Every row comes from one small tree of marks. The marks that hang from a mark follow it in brackets, in the order of their numbers. Every link used is in the known rows. Which tree was each row made from?
Known rows:
Q633[Q465[Q258[Q3 Q546]]]: [ -27  -98  -11   44  -16    3 -138   13   25  -29  165  173  149  -80
 -132  102   89   -7  -78  -68   17   20   62  -97    5 -123   29   36
  133 -200  -19 -119  -18 -124   29  129   12  -88   -6  -44  -89  -14
   72    9 -233]
Q496[Q258[Q3[Q522] Q410 Q546 Q633]]: [  11  -28   25   37  -43  -26   -5   66  -36  -36  112   68  122  -57
  -38   68  177 -288 -158 -125 -173 -110   39 -314   68 -183   30   83
  164 -319   25  -36  -12 -115 -108  193   68    6   37 -168 -171 -143
  -42   33 -204]
Q546[Q522 Q633[Q3]]: [-175  -86  -68   85 -109   45   -8   82  135  109    6   70  117 -303
 -145   84  -36 -141  -79   15  -49  -70 -110  -88  134 -157  -32  -15
  -39 -154    7   47 -162  -14  111   73    2   81 -178  -33 -158  -64
   22   44  -48]
Q496[Q258[Q3[Q633]]]: [  15  -77   35   81    8   -4   42   51   40  -42   63  132  162   11
  -31   78  104 -182  -85 -145  -29  -31    6  -86   94  -98   52  -56
  133 -152    3  -92  -68 -114   25  136  -33  -48  -78 -166 -160    3
    8  -26 -107]
Q258[Q410 Q496 Q522[Q714] Q633[Q3 Q465]]: [ -92 -138 -185  -38  -31   21 -212 -104  117   -2  110  121   19 -132
 -186  -30  129 -158 -109  -94  -98  -34   44  -33  -51 -170  122  -16
  243 -267  361  -16  229 -183  -62  251  -46  -96  -20   34    9  100
  -65   68 -318]
Q465[Q258[Q3[Q496 Q633] Q410 Q522]]: [ -84  -91 -153   23  106  -87   15  -75   45  -81  198  161  192 -169
 -133   41  109 -132  -36 -108   -2   96  -73 -154  -25 -224   -6    4
  253 -377  -23 -122  -20 -192  -29  121  -86 -210   35 -127  -37  -79
  -48  127 -224]
Q496[Q258[Q3[Q522 Q633] Q546]]: [  23  -16   47  104  -18   -4  -15  105  -58  -62  127  112  173  -73
   -8  112   91 -205  -82 -130  -43  -54  -22 -184  154 -176   -3    8
  202 -234  -70  -42 -127  -79  -18  185   40   -4  -55 -171 -200 -133
  -24  -59 -137]
Q633[Q3 Q441 Q465[Q258]]: [-291 -140  -92   41  -91  -16   34  -19  107   84  162  169   94 -155
 -205   52   65   80  -76  -33   47 -111   62   21   48  -26  142  -40
  -54 -232  217 -161   46 -121  137   74  -15 -147 -161  -88   -4   34
  -14    0 -120]
Q496[Q258[Q546[Q3 Q522 Q633[Q465]]]]: [ -57 -139   30   58  -28   11   23  171   34   94   62  174  199  -61
  -84  204   84 -130 -125  -68  -65 -147   19 -157  203 -188   11   -9
   91 -168   20  -38 -167 -108   72  170   33   31 -150  -99 -176  -74
  106  -54 -231]
Q522[Q496[Q258[Q3 Q410 Q546 Q633]]]: [ -26  -62  -27  -47  -60  -21  -28  -18   31  -25  103  105   49   74
  -53   67  109 -228  -77  -88  -79   -3  112 -252    1 -172   75   11
  191 -216  -22 -120  100  -21  -84  160   51 -129  -62 -207  -21   -1
   41   46 -280]
Q410[Q546[Q522[Q3[Q441]]]]: [ -35   13   69   66 -110   31   -7   85  101   70   15   48   37 -138
  -10    4  -65 -126  106  -13  -53   61  -90 -146  184 -233   -7   26
  -24  -68    2 -149 -153  199   41   47  218   51 -314  -25  -97  -97
 -113  -73  -96]
Q441[Q410 Q546[Q3 Q522[Q258 Q496]] Q714]: [ -31  -19   63    7  -97   44  -70   66  -42  158   53   95   32 -247
   20  -87  -38 -239 -106   15   83   66   80 -310   63 -169   26 -122
   30 -131  231   41   14  -10  134  101  207   43 -406 -129  -86 -168
   90 -117 -219]
Q3[Q441[Q546 Q714] Q496[Q258] Q633]: [  91  -66  -25  208   65  -37  209   55  -59   44  199  169  334  -83
   80 -113  103 -204  -70  -59  159    2  -85 -215  157 -145  -54    5
  172  -99  307 -207   53  -72  155  -42   94 -203 -477 -402  -90   47
   15 -168   42]
Q410[Q496[Q258[Q546[Q522] Q633]]]: [  54 -131  -35    1   27   47  102   66  -38  -68   66  128  171  -31
  -70   53   49 -143 -161  -99  -90  -53   80 -163  157 -206   -3  -32
   95 -118   20 -113 -165   29  -24  105   38   24 -217 -122 -159  -57
  132   84 -193]
Q465[Q258[Q3[Q441 Q522] Q410[Q546] Q496]]: [ -79   42  -26   -3   32   26  -77   31   -8   25  120   35  187  -81
  -55  -69   80  -72   34 -133   12  108  -66 -212   73 -196   83   26
  152 -308   18 -111   41  -35  -55  111   49  -91    5  -93    7 -101
 -110   91 -175]
Q258[Q496 Q522 Q546[Q3]]: [ -49   -4    0  -36  108   87 -136  177    2  -10  165  131    2 -158
  -62  166   51 -153  -34 -110  -70  -28   15 -164  144 -183  -35  -82
  248  -97  -84  -33 -180   18 -157  223   24   -1   42    7  -31  -18
   15   88 -307]
Q714[Q522[Q3 Q258 Q496]]: [-212  -58  -39 -246 -119   21 -139  -33  -27   42  181   65  100   51
   54  133  -11  -89  158 -114    7  156   12   55   -8 -259  128  -88
  109   28   23 -165 -108   70   53   52    8  -53 -195   18  -11 -108
 -108    2 -242]
Q496[Q258[Q3[Q522[Q714] Q633[Q465]] Q410]]: [ -24  -81  -48   85  -34  -95  -55  -56   22  -38   77   79  159  -20
  -68   16  157 -146  -88 -145    8  -33  -31  -65   22 -177  131  -27
  183 -294  155  -33   94 -235   39  199    9  -72  -94 -106 -171  -50
  -42 -102 -194]
Q258[Q3[Q441] Q633]: [  11  -82  -23  153  -63   24  -75   86  125   23   43   46  119 -100
 -110   19  125 -264  -27  -35  -73  -77  -83 -221  -55 -142    8   87
   45 -199   14 -102  -29  -23  -65   78  -57 -136 -152 -184  -69   42
 -127  138  -68]
Q3[Q441[Q410 Q546 Q714] Q633]: [ 182  -32  -23  218   24  -20   -8   60   38  119  115   95  124 -251
   11 -233  -36 -208 -104   25   64   27  -68 -190  -45 -152   -8   -5
  175  -98  306   33  131  -86  135   31  136 -129 -554 -292 -124  -39
  -16 -173    5]
Q496[Q258[Q3 Q546 Q633[Q465]]]: [  48 -140   48   81  -68   49  -33   93    8  -29  102  181  170   32
  -71  127  180 -228 -171 -113 -114 -117  126 -223   90 -116   23   75
  167 -224   60 -109  -27 -113  -27  202   27  -25  -23 -149 -151    1
   36   -2 -222]
Q546[Q3[Q441] Q522 Q633]: [-154 -113  -54  144  -37  -16  -23  211  189  214  -18   46  191 -238
 -155  153   25 -148   33   31   -8 -145 -230 -153  106 -257   -5  -20
  -52 -172  -18    6 -231  -43   92   75  -55  -70 -334 -109 -109  -59
  -36   66 -100]
Q522[Q496[Q258[Q3 Q410]]]: [ -82  -49  -37  -52  -33  -28   22  -81   55  -24   62   67   23   99
  -47   23  107 -141  -16 -114   12   52   95 -120    9 -124  127  -54
  110 -139  -31 -129  118  -52  -32   85   33  -99  -61 -145  -28   38
   43   13 -235]
Q258[Q410[Q546[Q3 Q522]] Q633[Q441]]: [-127  -38  -31   -6  -99  -74   30   96  190  123   36   68   52 -213
 -113   50   47 -195 -106  -36 -167 -211  -42 -310   32 -217   29  -29
  -17 -310  197  -67  -37   93  -49  220  173  -55 -296  -85  -16  -47
  -93   76 -220]
Q546[Q522 Q633[Q465[Q258]]]: [ -76 -189 -157   45  -52   46  -56   20  157   91   41  127  274 -185
 -164  133   -3   -8  -51    1  -10  -60  -63  -11  110 -202  -16   34
   43 -189   37   50 -127 -112  123   47  -40   46 -201    4 -140  -36
  101   48 -234]
Q3[Q496 Q522[Q258[Q546]]]: [-104   66  -39  -40   -6  -16    4   47 -194  -27  197   17  224 -128
   71   90   52  -11  -33  -88   59  -54  -87 -104  139 -243  -40  -22
   53 -147  -24 -152 -161   57  -24  -19   82  -56 -189  -97 -147 -177
  -18   58 -182]
Q522[Q3[Q496 Q633[Q465]]]: [ -44  -70   11   77  -49  -28  -60    8  111   29  195   45  154  -20
  -10   65  123  -47   49  -48  -24   34  -55   -3   54 -186   85  -91
  147  -57  194 -248 -125   -1   94  103   82 -212 -293 -143 -144   97
  -40 -115 -134]
Q633[Q3 Q441[Q410[Q496] Q546] Q465]: [-150 -141 -105  143 -172  102   94   20   53  153   97  133    5 -250
 -165 -155  123   -4 -232   -9   91 -102  226 -108   51  -14  175 -109
   -2 -196  408  -39  125  -84  158  190  206 -111 -423 -133  -90   42
   49 -163  -91]
Q3[Q522[Q496 Q714[Q465]] Q633]: [  19   15 -182   77 -120 -153 -211  -49   56  -80   37   33  123  -74
  -88   52  -40   18  159 -108  208   29 -165  110  -53 -287   83 -114
  197 -109   72  -27   -9  -18   98  115  -41 -113 -373 -124 -129  -64
  -55  -51 -223]
Q546[Q3[Q441 Q496 Q522[Q714]]]: [-161   28  -28  144   17 -114  -30   93  -23   60   28   -6  180 -134
  -61    2  100  -45  124  -31  137  -83 -244 -106   92 -254   61  -55
   -9  -98  100 -235 -128   13   54   26  -38 -173 -311 -181  -57  -13
 -118   24  -58]
Q522[Q496 Q714[Q3]]: [-124   -5  -70  -84  -90  -38 -141  -63   46 -129  -71   85  -78   24
  -92  -28  -73  -24   13  -30   61  140  -23   34  -55 -187  100 -116
  133   -2   41 -204  117   49  -32  122   -2 -120 -208 -158   40   59
    0   50 -164]
Q522[Q3[Q441] Q496[Q258[Q410]] Q714[Q633]]: [-119 -154 -147   17 -129 -197  -28   -6  104   57  -33   48  -96  184
  -74  -32   51 -183  122  -67   65  220   22   50  -59 -190  314  -62
  154  -60  188 -259  159  -78  -32   19  -70 -318 -319 -306   30   33
  -83  -76 -237]
Q258[Q410 Q496 Q633]: [  33   -5  -45 -114   43   16  -94    4  112   44  105  -10   85  -32
  -26  -26  102 -152 -131 -112 -201  -97   17 -149  -32 -129   60  -64
  136 -106  198  -24   73  -12 -146  129   31  -47  -64  -71  -43  129
   25  153 -255]
Q410[Q496 Q546[Q522[Q258]]]: [ -23  -38  -15  -63  -41   84   27   54  -48  -43   33  120  134 -120
  -36   17  -80  -15  -84 -111   59   89   38  -89  138 -247    5 -116
    0 -131  -12 -133 -149  190   45  105  186   35 -348   38 -108 -172
   64   37 -175]
Q546[Q522 Q633[Q441[Q410]]]: [-122 -194 -167  100  -77   34   98   92  156  188  -38   39   99 -273
 -108    3  -59 -131 -168   52  -61 -152  -42 -121  106 -165  -14   -2
   12 -191  123  140 -146  -19   44   72   53  101 -374  -43 -131   -4
   40   85 -218]
Q546[Q522[Q3 Q714] Q633]: [-105 -148  -99   53  -94  -16 -114   75  125   90  -48   39   44 -175
  -91   95  -77 -169  -11   61  -39   96 -136  -45  103 -208   40  -40
   74  -60   85   -3 -200   27   31   86    1   55 -239  -42 -127  -23
    9   -4 -170]

Write each row's tree:
[-110  -88  -78   15 -154  -24  -36  109  166 -111  -26  152   80  -48
 -199   53  109    3  -85 -186  -48   -2   80  130  -60 -126  121  -55
   76 -157   70 -186    6 -203   13  133  -77 -146 -107 -170 -129  -48
  -29   80 -135]
Q714[Q3 Q633[Q465[Q258]]]
[ -57   15   -8  -20   44  -42  -68  125  -45  -11  148  128  273 -144
  -91  132   59  -76   -7  -47  -90  -83  -78 -252  100 -242  -25   10
  122 -221  -15 -195 -210   21  -24  101  -57 -127  -66 -227  -56 -146
    3  149 -186]
Q465[Q258[Q546[Q3[Q496 Q522]] Q633]]
[-292 -135  -83    1  -70   42    3    1   97  105  178  148  120 -105
 -170   42   80   83  -78  -68   44 -100   82   21  101  -13  154  -77
   -1 -214  260 -153   49 -104  102  108  -19 -135 -121  -61   31  112
    2   30 -170]
Q633[Q3 Q441 Q465[Q258[Q496]]]
[-286 -186 -124   24  -99   14   84  153  189  190  -20  100  162  -99
 -145  226   36 -139   -4   -5   26 -171  -47 -155  196 -197   79 -113
   -2 -222   35  -22 -198    7   75  153  -31  -55 -324 -153  -13    1
   39   60 -261]
Q546[Q3 Q522[Q496[Q258]] Q633[Q441]]
[-152  -84  -27   68  -41    9  -61  189  173  145  -27   61  161 -251
 -146  194   17 -138  -29   -4  -43 -131 -151 -141  121 -213  -14  -93
  -27 -140  -32   31 -282  -10   74  146  -26   31 -213  -45 -142  -57
   40   69 -144]
Q546[Q3 Q522 Q633]
[ -43 -142 -110  -23  -46  118  -73   47  162   79  112   62  159   -8
  -72   55  121  -57 -113  -84  -88 -214   85  -45   69  -60   76  -53
   96 -102  297  -58   12   17  -72  141   11  -49 -222  -56   -4  246
   19  113 -294]
Q258[Q496 Q633[Q441 Q465]]
[ -15 -122 -165  101  -39  119  -49   58  140   55  120  111   22 -165
 -110   74  101 -143   76    2   -1   75   11  -26   59 -155   74   38
  150  -83   79  -22  -48  -77  -14   38   56  -86 -208 -106  -97  -79
 -103 -105 -140]
Q258[Q522[Q3[Q441[Q546[Q633[Q465]]]]]]
[  13  -83 -141   99  -70   -4  -14   31  157   73  169  153  149 -194
  -76   70   51  -20  -90  -28   63 -141    4  -13   35  -87   43 -109
  115 -132  226    4   18  -49   72  142  109 -172 -425 -170  -89   82
   29 -162 -138]
Q3[Q633[Q441[Q546] Q465]]
[ -33 -128   -2   79  -71   29   58   23   77   55   62  144  201   34
 -104   30  147 -114  -58  -87  -88 -172   44  -42   95 -107  109   50
    2 -140  214 -154   65 -139  107   44  -49  -86 -200 -187 -128   16
  -35  -30  -83]
Q496[Q258[Q633[Q3[Q441] Q465]]]
[-125  -94  -20 -222  -71  -21 -118   54  -84   35  250   83  123  -49
   22  112   52 -185  -65 -129 -146   86   32 -120  -70 -307   86  -39
  179 -126  129 -128 -130   -2  -23  173   67  -70 -160    4  -88 -194
  -90   51 -246]
Q714[Q522[Q3 Q258[Q410[Q496] Q546 Q633]]]
[  61  -31   19   75  -67   -8  -32    8   14   67 -115   73    9 -183
  -27 -193 -129  -95  -96   -4  -39   28    9 -130   79 -215   11  -12
   75  -86  154   -9   -5   90   70  124  180  137 -362   12 -132  -61
   10  -40 -202]
Q441[Q410[Q546[Q522[Q714]]]]
[ -13 -168 -105   67  115   71  109  151  -38  -34   85  178  144  -51
 -136   74  101 -113 -129 -110   28    4   70 -116  102 -203   65  -55
  186 -152   -7 -109 -131  -76  -11  134  -25  -97 -204 -167 -111 -110
   79   50 -155]
Q410[Q496[Q258[Q522 Q546[Q3[Q441] Q633]]]]
[   5    8   47   20  -14  120   38  153  -40  -77  -24  120  230  -18
  -80    6  113  -75  -44 -186   -4  -50   87 -183  183 -217  122 -131
   85 -158  117 -216 -157  150   51  242  128    8 -265 -154 -123 -168
   -8   -8  -90]
Q410[Q496[Q258[Q633]] Q546[Q3[Q522]]]
[ -91 -161  -71    8 -148  -80 -120  -91  134   42   33   85   88   32
  -55  111  -44 -121  145    6   14   92  -86   34  151 -290  114  -69
  127 -107  121 -123  -66   -9  110  111    9  -89 -356  -78  -74   30
  -11 -130 -306]
Q546[Q522[Q3[Q633[Q465]] Q496[Q258] Q714]]
[ -82  -65 -118  -90   64  106  -75    7   58  -41  124  164  175 -128
 -144   61   27  -99   11  -97 -116   15   12  -61  105 -138   32  -11
  162 -190   58  -92  -67  -56  -48   79 -163  -48   73  -96   12  -45
  -41  205 -205]
Q465[Q258[Q496 Q522 Q633[Q3]]]
